Below is a small trained network, with its code and all its weights. Each question gives an input and a target symbol and asks what happens when units are switched off, that is, made to give their printed mean instead of their output.

import numpy as np


def w(rows, s, z=0):
    codes = np.array(rows[::2]) - 128.0
    scale = np.full(codes.shape[1], s)
    scale[-1] = z or s
    return codes * scale


def norm(h):
    return h / np.sqrt((h * h).mean(-1, keepdims=True) + 1e-5)


def f(y):
    return y / 2 * (1 + np.tanh(0.7978845608 * (y + 0.044715 * y**3)))


def softmax(a):
    e = np.exp(a - a.max(-1, keepdims=True))
    return e / e.sum(-1, keepdims=True)


def log_softmax(a):
    a = a - a.max(-1, keepdims=True)
    return a - np.log(np.exp(a).sum(-1, keepdims=True))


def net(x, mask):
    ids = ['εζξσφψω'.index(c) for c in x.split()]
    T = len(ids)
    res = E[ids] + P[:T]
    u = 0
    for l in range(2):
        r = norm(res)
        for j in range(2):
            rows = slice(4 * j, 4 * j + 4)
            q, k, v = (r @ M[l][rows].T for M in (Q, K, V))
            z = softmax(np.where(np.tri(T) > 0, q @ k.T / 4**0.5, -1e9)) @ v
            o = O[l][rows]
            res = res + np.where(mask[u + j], z, o[:, -1]) @ o[:, :-1]
        u += 2
        y = f(norm(res) @ A[l][:, :-1].T + A[l][:, -1])
        res = res + np.where(mask[u : u + 16], y, B[l][:, -1]) @ B[l][:, :-1]
        u += 16
    return log_softmax(norm(res)[-1] @ U[:, :-1].T + U[:, -1])


Q, K, V, O, A, B = {}, {}, {}, {}, {}, {}
E = w([
[122,111,127,239,136,88],'ε',
[182,208,55,172,176,113],'ζ',
[82,78,55,87,104,116],'ξ',
[138,112,102,73,101,52],'σ',
[126,152,158,4,117,160],'φ',
[34,84,209,93,106,80],'ψ',
[193,75,213,171,119,155],'ω',
],0.0041)
P = w([
[127,21,103,119,252,141],'0',
[150,53,98,117,199,136],'1',
[146,80,100,106,175,125],'2',
[139,98,106,98,153,119],'3',
[136,110,110,97,133,114],'4',
[131,123,112,97,113,111],'5',
[130,137,116,97,96,108],'6',
[126,151,117,101,77,105],'7',
[125,165,122,103,65,103],'8',
[123,175,126,107,53,102],'9',
],0.003)
Q[0] = w([
[107,120,148,74,224,145],'L0H1',
[92,195,109,75,127,94],'L0H1',
[108,107,157,80,151,84],'L0H1',
[116,88,88,60,23,77],'L0H1',
[126,125,85,122,153,77],'L0H2',
[130,116,165,118,100,160],'L0H2',
[78,115,116,98,95,37],'L0H2',
[125,200,151,254,178,138],'L0H2',
],0.008)
K[0] = w([
[114,116,100,87,122,95],'L0H1',
[143,188,86,114,93,139],'L0H1',
[137,115,114,88,26,109],'L0H1',
[122,181,155,126,1,95],'L0H1',
[92,153,93,106,119,89],'L0H2',
[141,117,163,137,118,147],'L0H2',
[85,130,98,134,22,110],'L0H2',
[179,105,98,184,199,117],'L0H2',
],0.0087)
V[0] = w([
[176,163,164,230,176,57],'L0H1',
[200,192,51,189,102,16],'L0H1',
[2,40,46,188,126,155],'L0H1',
[147,145,20,115,111,170],'L0H1',
[192,181,13,51,206,117],'L0H2',
[208,152,207,173,179,252],'L0H2',
[135,122,126,129,119,131],'L0H2',
[126,128,127,128,129,131],'L0H2',
],0.0024)
O[0] = w([
[138,127,146,1,179,109,61],'L0H1',
[205,55,197,64,150,77,90],'L0H1',
[181,220,202,117,39,194,177],'L0H1',
[137,96,207,153,77,100,121],'L0H1',
[63,43,214,184,61,178,159],'L0H2',
[109,158,112,132,76,2,3],'L0H2',
[125,129,131,129,132,126,128],'L0H2',
[128,127,128,126,127,128,128],'L0H2',
],0.0028,0.0025)
A[0] = w([
[97,108,41,183,154,81,92],'L0N1',
[116,121,170,215,53,35,114],'L0N2',
[222,199,142,222,96,2,27],'L0N3',
[136,208,227,136,84,82,5],'L0N4',
[69,76,149,202,65,104,187],'L0N5',
[99,138,53,98,162,150,44],'L0N6',
[239,75,132,151,141,5,121],'L0N7',
[128,170,137,51,129,75,70],'L0N8',
[198,201,53,71,136,175,132],'L0N9',
[162,110,214,100,123,138,120],'L0N10',
[204,166,123,201,172,172,211],'L0N11',
[186,104,117,28,94,136,54],'L0N12',
[64,133,131,183,180,181,106],'L0N13',
[62,237,170,127,178,132,4],'L0N14',
[143,149,224,147,158,251,109],'L0N15',
[123,166,42,251,204,114,117],'L0N16',
],0.0035,0.0022)
B[0] = w([
[187,70,121,134,116,144,130],'L0N1',
[188,175,96,97,191,141,150],'L0N2',
[25,66,207,4,153,122,165],'L0N3',
[72,54,27,87,144,164,72],'L0N4',
[205,192,131,157,141,86,249],'L0N5',
[95,96,88,151,153,149,107],'L0N6',
[93,230,105,26,85,105,204],'L0N7',
[105,138,102,168,160,186,103],'L0N8',
[167,121,123,212,178,89,158],'L0N9',
[174,139,105,157,158,92,156],'L0N10',
[202,183,162,84,99,75,200],'L0N11',
[93,160,155,187,195,169,166],'L0N12',
[104,170,145,179,120,83,135],'L0N13',
[74,125,77,107,57,187,61],'L0N14',
[178,198,114,228,123,121,148],'L0N15',
[217,144,159,169,87,151,170],'L0N16',
],0.0031,0.0015)
Q[1] = w([
[188,175,141,82,171,174],'L1H1',
[118,117,85,92,137,228],'L1H1',
[102,197,210,77,223,56],'L1H1',
[2,141,230,180,86,182],'L1H1',
[64,82,120,144,97,126],'L1H2',
[183,69,48,92,148,104],'L1H2',
[136,95,86,199,88,166],'L1H2',
[165,154,142,161,134,230],'L1H2',
],0.0084)
K[1] = w([
[137,82,150,123,124,62],'L1H1',
[97,109,141,174,2,103],'L1H1',
[108,86,88,91,207,105],'L1H1',
[112,186,29,140,112,114],'L1H1',
[113,83,123,140,106,171],'L1H2',
[161,83,121,168,168,92],'L1H2',
[148,116,110,228,91,151],'L1H2',
[104,206,143,210,149,150],'L1H2',
],0.0082)
V[1] = w([
[102,80,66,188,70,2],'L1H1',
[148,148,65,57,110,103],'L1H1',
[117,135,192,164,78,97],'L1H1',
[89,124,219,115,128,48],'L1H1',
[132,196,87,117,151,142],'L1H2',
[139,194,196,103,110,115],'L1H2',
[126,108,152,126,53,83],'L1H2',
[153,145,80,179,42,189],'L1H2',
],0.0037)
O[1] = w([
[108,60,199,179,5,9,72],'L1H1',
[125,104,233,103,102,189,33],'L1H1',
[69,172,88,148,109,83,112],'L1H1',
[2,135,221,163,185,64,201],'L1H1',
[184,66,167,129,121,146,9],'L1H2',
[123,35,55,173,145,146,112],'L1H2',
[106,158,92,163,195,122,157],'L1H2',
[98,99,191,64,199,83,2],'L1H2',
],0.0034,0.00083)
A[1] = w([
[89,137,118,94,121,134,50],'L1N1',
[122,150,166,136,133,133,82],'L1N2',
[130,85,148,163,98,109,126],'L1N3',
[133,65,75,122,146,87,88],'L1N4',
[107,106,125,114,105,126,69],'L1N5',
[130,130,122,178,81,137,100],'L1N6',
[120,145,135,113,153,163,112],'L1N7',
[186,144,143,166,143,117,115],'L1N8',
[158,127,144,120,114,147,134],'L1N9',
[123,40,87,222,147,159,27],'L1N10',
[150,135,107,161,90,150,195],'L1N11',
[81,144,132,171,135,79,3],'L1N12',
[131,182,110,108,112,119,138],'L1N13',
[138,113,169,168,112,70,120],'L1N14',
[181,155,122,255,142,148,101],'L1N15',
[178,110,142,230,218,177,55],'L1N16',
],0.009,0.0026)
B[1] = w([
[107,141,87,163,74,115,192],'L1N1',
[141,120,109,97,186,115,122],'L1N2',
[145,106,106,97,144,141,132],'L1N3',
[135,120,209,95,175,158,153],'L1N4',
[164,167,145,118,88,108,141],'L1N5',
[156,86,138,121,124,31,125],'L1N6',
[114,139,53,97,144,122,158],'L1N7',
[106,191,129,202,90,157,249],'L1N8',
[83,132,107,151,163,110,172],'L1N9',
[220,24,54,182,108,63,121],'L1N10',
[119,88,79,152,150,106,200],'L1N11',
[48,133,165,184,187,67,140],'L1N12',
[109,52,139,161,135,162,244],'L1N13',
[142,117,51,117,141,190,190],'L1N14',
[63,61,98,14,174,142,237],'L1N15',
[124,99,3,114,182,218,182],'L1N16',
],0.0048,0.0019)
U = w([
[196,237,153,211,79,172,185],'ε',
[125,110,2,111,191,224,159],'ζ',
[157,118,248,8,136,165,163],'ξ',
[99,148,123,116,83,127,3],'σ',
[212,4,88,166,70,55,158],'φ',
[41,124,175,189,189,45,158],'ψ',
[113,156,113,46,114,75,42],'ω',
],0.0077,0.0032)

Each question gives the input, a string of symbols that net reads in full, and the target symbol t.
The units are the heads (4 rows each of Q, K, V and O) and the neurons (one row each of A and B). Each row of codes is followed by its name. A weight is (code - 128) times the scale printed after its matrix; where a second scale follows, it is the last column's (O, A, B and U).
mask holds one flag per unit, layer by layer, with each layer's heads first. A switched-off unit (its flag False) gives its mean, the last column of its rows in O or B, instead of its output. The means were averaged over made-up inputs and are rounded, as every weight is.
A unit's drop is (log p(t) with every unit on - log p(t) with that unit switched off) / (log p(t) with every unit on - log p(t) with every unit switched off).
The circuit of an input: a set's keep is (log p(t) with only the set's units on - log p(t) with every unit switched off) / (log p(t) with every unit on - log p(t) with every unit switched off). Starting from the 12 units with the biggest drops (on a tie, the unit counted first), units are removed one at a time, each time the one whose removal leaves the highest keep (on an exact tie, the one counted first), for as long as the keep stays at least 0.8.
circuit, biggest first: the units of the circuit, biggest drop first
unit that matters most: the unit with the biggest drop
top k neurons: the k neurons with the biggest drops, biggest first
k most important neurons of layer l: the k neurons of layer l with the biggest drops, biggest first
heads that matter: for each layer, one digit per head in row order, 1 if its drop is at least 0.15 and else 0, layers parted by /
input σ ξ ε ζ φ ψ φ ψ ω φ, target ψ: heads that matter	10 / 10
input ω ξ ψ σ σ ψ, target ξ: top neuron	(L0N7)
input ω ψ ξ ω, target ε: top 3 neurons	(L0N7, L0N11, L0N3)
input ζ σ ψ ε ψ ω σ ω φ, target ζ: heads that matter	11 / 01
input ξ ζ ε ψ ω ω ζ ε φ, target ζ: top 4 neurons	(L0N2, L0N3, L0N9, L0N7)
input ξ ω ω, target ε: circuit, biggest first	(L0H2, L1N8)
input ξ ξ ω, target ζ: heads that matter	10 / 00
input ξ φ σ ψ ζ ω φ ξ σ, target ψ: heads that matter	11 / 11
input ξ ψ ε ζ ξ, target ψ: heads that matter	10 / 11
input ω ψ ψ ω ψ ξ ψ, target φ: heads that matter	00 / 10
input ξ ε σ ζ ε, target ε: heads that matter	10 / 01
input ψ ζ φ σ ξ ψ ε ψ ξ, target ψ: top 2 neurons	(L0N3, L1N12)
input ψ ε ε, target ε: 3 most important neurons of layer 0	(L0N7, L0N11, L0N3)
input ξ ψ ψ ψ ψ σ ε, target ζ: top 2 neurons	(L1N15, L1N8)
input ζ ω ξ ψ ω ψ ω, target ξ: circuit, biggest first	(L0N3, L0H2)
input ξ ω ω ζ ω, target ξ: unit that matters most	L0H2
input ε ψ ξ ξ φ ψ, target φ: heads that matter	01 / 10
input ε φ ε ω, target ζ: heads that matter	00 / 01
input σ ψ φ σ, target ψ: 4 most important neurons of layer 0	(L0N12, L0N2, L0N3, L0N4)
input ζ σ ψ ζ, target ε: top 3 neurons	(L0N7, L0N11, L0N3)
input ψ σ ψ, target ξ: heads that matter	00 / 10
input φ ω ω φ σ ε ξ ε ε, target ξ: heads that matter	11 / 00
input ξ ψ ξ ω ξ σ ξ, target ξ: heads that matter	11 / 01
input σ σ ξ ξ ψ ξ ξ ω ψ ζ, target ζ: top 3 neurons	(L0N9, L1N15, L1N8)
input ξ ζ ξ ζ ε φ ω ξ ξ ζ, target ξ: heads that matter	11 / 00
input φ φ σ ζ ξ ζ ψ ζ, target ξ: unit that matters most	L0N3
